Below is a small trained network, with its code and all its weights. Each question gives an input and a class and asks what happens when units are switched off, that is, made to give their printed mean instead of their output.

import numpy as np


def w(rows, s, z=0):
    codes = np.array(rows[::2]) - 128.0
    scale = np.full(codes.shape[1], s)
    scale[-1] = z or s
    return codes * scale


def norm(h):
    return h / np.sqrt((h * h).mean(-1, keepdims=True) + 1e-5)


def f(y):
    return np.maximum(y, 0)


def log_softmax(a):
    a = a - a.max(-1, keepdims=True)
    return a - np.log(np.exp(a).sum(-1, keepdims=True))


def net(x, mask):
    res = np.array(x, float).reshape(1, 3) / 4 @ E
    u = 0
    for l in range(3):
        y = f(norm(res) @ A[l][:, :-1].T + A[l][:, -1])
        res = res + np.where(mask[u : u + 5], y, B[l][:, -1]) @ B[l][:, :-1]
        u += 5
    return log_softmax(norm(res)[-1] @ U[:, :-1].T + U[:, -1])


A, B = {}, {}
E = w([
[79,114,250,207,102,144,244,234,78,54,112],'x0',
[44,23,72,204,140,30,160,92,79,176,118],'x1',
[126,125,142,119,128,121,125,117,131,135,132],'x2',
],0.015)
A[0] = w([
[105,205,49,126,108,179,64,114,194,139,206,33],'0.n0',
[133,225,221,86,69,239,145,121,92,115,60,2],'0.n1',
[86,74,2,158,231,101,69,48,171,148,237,55],'0.n2',
[135,44,217,178,143,154,149,181,83,133,76,143],'0.n3',
[128,181,142,64,110,122,84,44,205,178,143,67],'0.n4',
],0.0092,0.0075)
B[0] = w([
[20,196,87,94,134,185,4,214,197,210,181,200],'0.n0',
[243,122,109,129,116,236,81,206,211,17,182,203],'0.n1',
[198,82,178,124,31,120,77,44,107,109,50,254],'0.n2',
[46,141,97,115,177,117,189,109,143,92,125,242],'0.n3',
[59,200,41,96,158,200,88,120,142,130,148,220],'0.n4',
],0.012,0.011)
A[1] = w([
[141,221,143,81,170,215,122,152,176,89,142,32],'1.n0',
[56,67,45,186,198,72,179,135,98,159,190,2],'1.n1',
[199,72,250,87,141,96,205,164,152,47,164,63],'1.n2',
[73,77,141,207,203,101,162,206,51,173,230,134],'1.n3',
[144,52,250,155,209,174,195,168,98,8,92,183],'1.n4',
],0.014,0.0036)
B[1] = w([
[164,190,229,66,160,213,44,204,176,190,76,238],'1.n0',
[9,164,188,227,181,173,109,157,151,68,40,200],'1.n1',
[168,109,45,198,38,138,149,206,81,185,244,184],'1.n2',
[48,168,178,202,151,70,182,67,158,54,35,196],'1.n3',
[151,131,56,202,123,173,204,180,172,145,216,252],'1.n4',
],0.015,0.018)
A[2] = w([
[85,186,207,35,192,183,117,137,163,170,79,36],'2.n0',
[208,169,195,108,189,174,198,181,214,137,140,2],'2.n1',
[68,74,55,187,57,68,122,54,131,159,151,252],'2.n2',
[249,119,170,139,69,157,179,172,102,143,164,49],'2.n3',
[160,163,111,142,196,97,205,152,156,79,196,18],'2.n4',
],0.017,0.0077)
B[2] = w([
[28,188,182,144,154,108,92,77,207,105,85,243],'2.n0',
[189,55,167,102,68,100,112,117,65,205,104,231],'2.n1',
[204,46,116,23,174,14,99,70,45,90,128,253],'2.n2',
[183,175,35,87,140,204,230,148,184,140,252,186],'2.n3',
[213,70,152,90,120,72,82,56,49,168,82,181],'2.n4',
],0.017,0.015)
U = w([
[32,227,220,61,172,226,17,81,240,209,33,210],'0',
[228,1,54,15,103,17,17,33,14,128,57,122],'1',
[230,177,164,222,57,230,217,251,194,214,242,210],'2',
[35,28,113,236,184,33,253,133,34,43,83,4],'3',
],0.014,0.004)

Each question gives the input, the list of numbers given to net, and the class t.
The units are the neurons (one row each of A and B). Each row of codes is followed by its name. A weight is (code - 128) times the scale printed after its matrix; where a second scale follows, it is the last column's (A, B and U).
mask holds one flag per neuron, layer by layer. A switched-off neuron (its flag False) gives its mean, the last column of its row in B, instead of its output. The means were averaged over made-up inputs and are rounded, as every weight is.
A unit's drop is (log p(t) with every unit on - log p(t) with that unit switched off) / (log p(t) with every unit on - log p(t) with every unit switched off).
The circuit of an input: a set's keep is (log p(t) with only the set's units on - log p(t) with every unit switched off) / (log p(t) with every unit on - log p(t) with every unit switched off). Starting from the 12 units with the biggest drops (on a tie, the unit counted first), units are removed one at a time, each time the one whose removal leaves the highest keep (on an exact tie, the one counted first), for as long as the keep stays at least 0.8.
units of the circuit, in order: the units of the circuit, biggest drop first
top k neurons: the k neurons with the biggest drops, biggest first
top k neurons in layer l: the k neurons of layer l with the biggest drops, biggest first
drop when u is switched off: that unit's drop, to one decimal
input [-6,4,4], class 1: units of the circuit, in order -> (1.n0)
input [-2,1,-7], class 1: top 2 neurons -> (0.n2, 1.n0)
input [3,0,-8], class 2: top 3 neurons -> (0.n4, 0.n0, 1.n4)
input [8,1,-4], class 3: top 2 neurons -> (0.n2, 0.n3)
input [0,6,3], class 1: top 2 neurons -> (1.n0, 0.n2)
input [1,7,7], class 3: top 2 neurons -> (1.n1, 1.n0)
input [-8,1,3], class 1: top 2 neurons in layer 1 -> (1.n0, 1.n1)
input [7,1,-1], class 3: top 2 neurons -> (0.n2, 0.n3)
input [1,3,0], class 3: drop when 1.n0 is switched off -> 0.2
input [4,-2,1], class 2: drop when 2.n1 is switched off -> 0.0
input [1,1,6], class 3: top 3 neurons in layer 0 -> (0.n2, 0.n4, 0.n0)
input [-3,2,1], class 1: drop when 1.n0 is switched off -> 1.4
input [6,1,-8], class 3: drop when 0.n2 is switched off -> 0.2
